Below is a small trained network, with its code and all its weights. Each question gives an input and a class and asks what happens when units are switched off, that is, made to give their printed mean instead of their output.

import numpy as np


def w(rows, s, z=0):
    codes = np.array(rows[::2]) - 128.0
    scale = np.full(codes.shape[1], s)
    scale[-1] = z or s
    return codes * scale


def norm(h):
    return h / np.sqrt((h * h).mean(-1, keepdims=True) + 1e-5)


def f(y):
    return y / 2 * (1 + np.tanh(0.7978845608 * (y + 0.044715 * y**3)))


def log_softmax(a):
    a = a - a.max(-1, keepdims=True)
    return a - np.log(np.exp(a).sum(-1, keepdims=True))


def net(x, mask):
    res = np.array(x, float).reshape(1, 3) / 4 @ E
    u = 0
    for l in range(3):
        y = f(norm(res) @ A[l][:, :-1].T + A[l][:, -1])
        res = res + np.where(mask[u : u + 9], y, B[l][:, -1]) @ B[l][:, :-1]
        u += 9
    return log_softmax(norm(res)[-1] @ U[:, :-1].T + U[:, -1])


A, B = {}, {}
E = w([
[70,93,72,27,112,210,150],'x0',
[136,152,110,133,38,143,35],'x1',
[11,96,141,175,97,135,158],'x2',
],0.011)
A[0] = w([
[129,65,76,40,22,222,80,2],'0.n0',
[131,125,219,156,254,33,192,185],'0.n1',
[97,227,125,176,66,76,13,63],'0.n2',
[146,67,95,33,180,139,138,14],'0.n3',
[157,161,151,162,95,88,27,111],'0.n4',
[180,54,115,56,160,118,126,39],'0.n5',
[253,211,84,55,190,167,145,247],'0.n6',
[36,160,167,163,39,68,129,73],'0.n7',
[107,74,73,19,181,165,211,81],'0.n8',
],0.0086,0.0047)
B[0] = w([
[55,246,70,115,163,68,84,225],'0.n0',
[54,210,38,81,90,127,55,242],'0.n1',
[182,26,159,141,125,110,157,205],'0.n2',
[124,121,214,185,167,45,150,168],'0.n3',
[85,137,207,106,113,225,130,194],'0.n4',
[82,107,167,167,150,58,83,148],'0.n5',
[116,116,254,46,181,56,22,254],'0.n6',
[36,34,117,250,125,62,76,192],'0.n7',
[171,70,215,244,175,167,156,230],'0.n8',
],0.0087,0.0085)
A[1] = w([
[176,154,144,164,127,123,129,151],'1.n0',
[84,127,131,74,152,177,77,132],'1.n1',
[148,101,160,137,166,188,138,170],'1.n2',
[118,66,174,127,172,141,162,100],'1.n3',
[118,108,3,163,110,91,108,3],'1.n4',
[87,121,57,195,152,150,161,158],'1.n5',
[171,116,186,149,95,170,124,124],'1.n6',
[161,128,110,95,95,119,102,88],'1.n7',
[164,146,149,89,137,93,156,110],'1.n8',
],0.014,0.0045)
B[1] = w([
[79,108,80,50,150,156,176,138],'1.n0',
[192,212,106,160,132,74,92,237],'1.n1',
[172,105,108,98,88,152,255,185],'1.n2',
[158,93,127,162,107,193,139,215],'1.n3',
[60,115,49,43,143,133,151,200],'1.n4',
[33,163,94,96,35,154,212,253],'1.n5',
[183,87,43,34,130,88,171,179],'1.n6',
[151,181,161,160,131,56,184,132],'1.n7',
[70,114,71,225,167,163,118,152],'1.n8',
],0.0089,0.0066)
A[2] = w([
[116,126,167,227,80,179,152,115],'2.n0',
[249,153,39,81,99,56,117,144],'2.n1',
[234,87,204,123,176,102,162,142],'2.n2',
[139,14,163,243,166,88,114,6],'2.n3',
[116,23,100,197,79,126,204,228],'2.n4',
[198,93,160,115,126,98,60,15],'2.n5',
[245,88,135,82,124,99,81,3],'2.n6',
[164,142,159,118,140,79,37,221],'2.n7',
[181,40,130,175,159,186,145,28],'2.n8',
],0.011,0.0044)
B[2] = w([
[173,100,121,131,102,137,127,176],'2.n0',
[162,129,218,147,165,133,148,177],'2.n1',
[2,112,92,195,100,150,172,218],'2.n2',
[115,64,133,141,140,103,72,190],'2.n3',
[229,165,145,80,157,124,108,254],'2.n4',
[127,131,80,147,103,167,147,173],'2.n5',
[110,126,94,132,102,180,178,171],'2.n6',
[177,130,107,114,127,136,156,249],'2.n7',
[68,187,106,88,114,90,104,163],'2.n8',
],0.017,0.009)
U = w([
[217,250,140,96,215,84,44,103],'0',
[192,106,136,108,92,233,236,146],'1',
[43,198,37,126,65,100,111,233],'2',
[210,10,143,113,87,76,39,3],'3',
[70,42,175,168,216,129,134,119],'4',
],0.019,0.0026)

Each question gives the input, the list of numbers given to net, and the class t.
The units are the neurons (one row each of A and B). Each row of codes is followed by its name. A weight is (code - 128) times the scale printed after its matrix; where a second scale follows, it is the last column's (A, B and U).
mask holds one flag per neuron, layer by layer. A switched-off neuron (its flag False) gives its mean, the last column of its row in B, instead of its output. The means were averaged over made-up inputs and are rounded, as every weight is.
A unit's drop is (log p(t) with every unit on - log p(t) with that unit switched off) / (log p(t) with every unit on - log p(t) with every unit switched off).
k most important neurons: the k neurons with the biggest drops, biggest first
k most important neurons of layer l: the k neurons of layer l with the biggest drops, biggest first
drop of u: that unit's drop, to one decimal
input [-4,1,3], class 3: most important neuron -> 0.n2
input [-7,0,7], class 2: 3 most important neurons of layer 1 -> 1.n5, 1.n4, 1.n3
input [5,1,-3], class 0: 2 most important neurons of layer 0 -> 0.n0, 0.n2
input [-4,1,5], class 3: 2 most important neurons -> 0.n0, 0.n2
input [-7,-1,8], class 2: 2 most important neurons of layer 0 -> 0.n1, 0.n6
input [7,0,-6], class 4: 2 most important neurons of layer 0 -> 0.n8, 0.n1
input [6,0,-7], class 4: 3 most important neurons of layer 0 -> 0.n8, 0.n1, 0.n3
input [4,0,-3], class 4: 2 most important neurons -> 0.n8, 0.n1
input [-8,-2,2], class 2: 2 most important neurons -> 0.n1, 0.n6
input [-1,6,2], class 3: 2 most important neurons -> 0.n7, 0.n2
input [8,0,-8], class 4: 3 most important neurons -> 0.n8, 0.n1, 0.n3
input [-5,-2,1], class 2: 2 most important neurons of layer 0 -> 0.n6, 0.n1
input [-3,1,-8], class 1: 2 most important neurons -> 0.n0, 2.n6
input [6,-5,3], class 1: most important neuron of layer 0 -> 0.n6
input [0,7,-1], class 1: 2 most important neurons of layer 0 -> 0.n2, 0.n1
input [6,2,-3], class 0: drop of 0.n0 -> 2.9
input [-3,2,-8], class 1: drop of 0.n0 -> 0.4
input [2,-7,-5], class 4: drop of 0.n8 -> 1.3
